Below are the code and all the weights of a small trained network. Each question names an input and a target symbol and asks about switching units off, where a switched-off unit gives its printed mean instead of its output.

import numpy as np


def w(rows, s, z=0):
    codes = np.array(rows[::2]) - 128.0
    scale = np.full(codes.shape[1], s)
    scale[-1] = z or s
    return codes * scale


def f(y):
    return y / 2 * (1 + np.tanh(0.7978845608 * (y + 0.044715 * y**3)))


def softmax(a):
    e = np.exp(a - a.max(-1, keepdims=True))
    return e / e.sum(-1, keepdims=True)


def log_softmax(a):
    a = a - a.max(-1, keepdims=True)
    return a - np.log(np.exp(a).sum(-1, keepdims=True))


def net(x, mask):
    ids = ['ΣΩαγεηφ'.index(c) for c in x.split()]
    T = len(ids)
    res = E[ids] + P[:T]
    u = 0
    for l in range(2):
        r = res
        for j in range(2):
            rows = slice(2 * j, 2 * j + 2)
            q, k, v = (r @ M[l][rows].T for M in (Q, K, V))
            z = softmax(np.where(np.tri(T) > 0, q @ k.T / 2**0.5, -1e9)) @ v
            o = O[l][rows]
            res = res + np.where(mask[u + j], z, o[:, -1]) @ o[:, :-1]
        u += 2
        y = f(res @ A[l][:, :-1].T + A[l][:, -1])
        res = res + np.where(mask[u : u + 8], y, B[l][:, -1]) @ B[l][:, :-1]
        u += 8
    return log_softmax(res[-1] @ U[:, :-1].T + U[:, -1])


Q, K, V, O, A, B = {}, {}, {}, {}, {}, {}
E = w([
[95,40,65],'Σ',
[93,122,113],'Ω',
[87,186,107],'α',
[93,109,1],'γ',
[101,107,87],'ε',
[115,61,131],'η',
[167,26,104],'φ',
],0.013)
P = w([
[114,133,155],'0',
[51,229,2],'1',
[40,232,33],'2',
[54,114,110],'3',
[119,178,186],'4',
[151,137,112],'5',
[134,132,139],'6',
[126,162,102],'7',
],0.0094)
Q[0] = w([
[254,144,212],'0.h1',
[177,162,42],'0.h1',
[169,209,206],'0.h2',
[129,124,199],'0.h2',
],0.0081)
K[0] = w([
[140,208,68],'0.h1',
[186,203,185],'0.h1',
[96,1,37],'0.h2',
[74,200,101],'0.h2',
],0.0084)
V[0] = w([
[146,54,35],'0.h1',
[82,123,158],'0.h1',
[207,145,225],'0.h2',
[254,97,99],'0.h2',
],0.0084)
O[0] = w([
[252,182,146,210],'0.h1',
[104,135,119,137],'0.h1',
[71,18,254,2],'0.h2',
[176,82,156,69],'0.h2',
],0.0068,0.0065)
A[0] = w([
[166,71,238,143],'0.n1',
[177,120,155,83],'0.n2',
[157,178,102,82],'0.n3',
[181,123,82,42],'0.n4',
[178,164,131,119],'0.n5',
[157,2,159,154],'0.n6',
[2,169,78,255],'0.n7',
[20,233,101,154],'0.n8',
],0.0096,0.0052)
B[0] = w([
[144,205,220,126],'0.n1',
[10,166,196,120],'0.n2',
[96,156,140,162],'0.n3',
[2,215,170,144],'0.n4',
[140,196,68,144],'0.n5',
[207,224,175,131],'0.n6',
[237,121,155,246],'0.n7',
[136,24,189,226],'0.n8',
],0.0075,0.012)
Q[1] = w([
[219,153,85],'1.h1',
[6,78,176],'1.h1',
[181,183,88],'1.h2',
[35,196,139],'1.h2',
],0.013)
K[1] = w([
[96,101,197],'1.h1',
[214,133,48],'1.h1',
[123,137,87],'1.h2',
[178,3,124],'1.h2',
],0.014)
V[1] = w([
[130,167,214],'1.h1',
[112,7,157],'1.h1',
[87,40,117],'1.h2',
[131,40,229],'1.h2',
],0.014)
O[1] = w([
[41,38,206,196],'1.h1',
[109,73,5,148],'1.h1',
[225,100,2,27],'1.h2',
[107,46,108,2],'1.h2',
],0.0085)
A[1] = w([
[225,88,27,126],'1.n1',
[148,50,138,156],'1.n2',
[158,108,193,169],'1.n3',
[88,69,20,66],'1.n4',
[184,55,120,254],'1.n5',
[2,154,110,150],'1.n6',
[228,106,207,158],'1.n7',
[207,133,93,147],'1.n8',
],0.011,0.0068)
B[1] = w([
[127,29,119,254],'1.n1',
[33,218,152,181],'1.n2',
[163,132,63,204],'1.n3',
[58,82,186,211],'1.n4',
[29,143,98,213],'1.n5',
[176,127,153,156],'1.n6',
[109,136,89,220],'1.n7',
[254,88,104,190],'1.n8',
],0.0084,0.014)
U = w([
[85,236,44,52],'Σ',
[142,155,67,194],'Ω',
[82,167,63,142],'α',
[21,244,25,118],'γ',
[181,179,87,76],'ε',
[85,197,77,253],'η',
[57,169,135,80],'φ',
],0.011,0.0047)

Each question gives the input, a string of symbols that net reads in full, and the target symbol t.
The units are the heads (2 rows each of Q, K, V and O) and the neurons (one row each of A and B). Each row of codes is followed by its name. A weight is (code - 128) times the scale printed after its matrix; where a second scale follows, it is the last column's (O, A, B and U).
mask holds one flag per unit, layer by layer, with each layer's heads first. A switched-off unit (its flag False) gives its mean, the last column of its rows in O or B, instead of its output. The means were averaged over made-up inputs and are rounded, as every weight is.
A unit's drop is (log p(t) with every unit on - log p(t) with that unit switched off) / (log p(t) with every unit on - log p(t) with every unit switched off).
The circuit of an input: a set's keep is (log p(t) with only the set's units on - log p(t) with every unit switched off) / (log p(t) with every unit on - log p(t) with every unit switched off). Starting from the 12 units with the biggest drops (on a tie, the unit counted first), units are removed one at a time, each time the one whose removal leaves the highest keep (on an exact tie, the one counted first), for as long as the keep stays at least 0.8.
units of the circuit, in order: the units of the circuit, biggest drop first
most important unit: the unit with the biggest drop
top k neurons: the k neurons with the biggest drops, biggest first
top k neurons in layer l: the k neurons of layer l with the biggest drops, biggest first
which heads matter: for each layer, one digit per head in row order, 1 if its drop is at least 0.15 and else 0, layers parted by /
input φ γ η, target φ: units of the circuit, in order => [0.h2; 0.n6; 0.n1; 1.h1]
input α Ω φ Ω Σ, target α: top 3 neurons => [0.n8; 1.n1; 0.n4]
input γ α α φ, target γ: top 2 neurons => [1.n8; 1.n1]
input φ φ Ω φ γ, target φ: units of the circuit, in order => [0.h2; 1.h1; 0.n6; 0.n1]
input φ φ Ω η Σ ε φ α, target φ: units of the circuit, in order => [0.h2; 1.h1; 0.n1; 0.n6]
input ε Ω Ω α γ γ φ γ, target ε: top neuron => [1.n5]
input ε Σ γ, target Ω: top 2 neurons => [0.n8; 1.n8]
input γ φ η α Σ, target γ: units of the circuit, in order => [1.n8; 1.n1]
input Ω ε γ, target α: top 2 neurons => [0.n8; 1.n5]
input ε η Ω γ ε Ω, target ε: which heads matter => 00 / 10
input φ Σ α Ω, target φ: top 4 neurons in layer 0 => [0.n6; 0.n1; 0.n7; 0.n2]
input γ η Σ α, target Σ: units of the circuit, in order => [1.h2; 0.h2; 1.h1]
input φ Ω Σ φ φ ε φ φ, target φ: top 2 neurons => [0.n1; 0.n6]
input Ω Σ η, target α: which heads matter => 11 / 11
input α φ η, target α: top 2 neurons in layer 1 => [1.n1; 1.n5]
input ε η η α, target Ω: top 3 neurons in layer 1 => [1.n8; 1.n1; 1.n4]
input ε Σ α Ω φ α, target ε: units of the circuit, in order => [1.h1; 1.n5; 1.n2]
input γ ε φ ε Σ ε, target γ: most important unit => 1.h2
input ε η α φ Ω η Ω γ, target ε: which heads matter => 00 / 11
input φ ε ε α Ω ε ε Σ, target φ: top 3 neurons => [0.n1; 0.n7; 0.n6]
input Ω φ α, target Ω: most important unit => 0.n8
input γ φ α γ Σ, target γ: top 3 neurons in layer 1 => [1.n8; 1.n7; 1.n1]
input φ ε ε, target φ: top 4 neurons => [0.n6; 0.n1; 0.n8; 0.n7]
input γ η Ω, target Σ: which heads matter => 11 / 11
input Ω α φ Σ, target Ω: which heads matter => 00 / 11
input γ Ω φ ε η η Σ η, target γ: top 2 neurons => [1.n8; 1.n1]
input Σ φ η, target Σ: top 3 neurons => [0.n8; 1.n1; 0.n4]
input ε ε Ω, target Ω: most important unit => 0.n8
input ε γ φ, target ε: which heads matter => 00 / 10
input φ η Ω α, target φ: which heads matter => 01 / 11
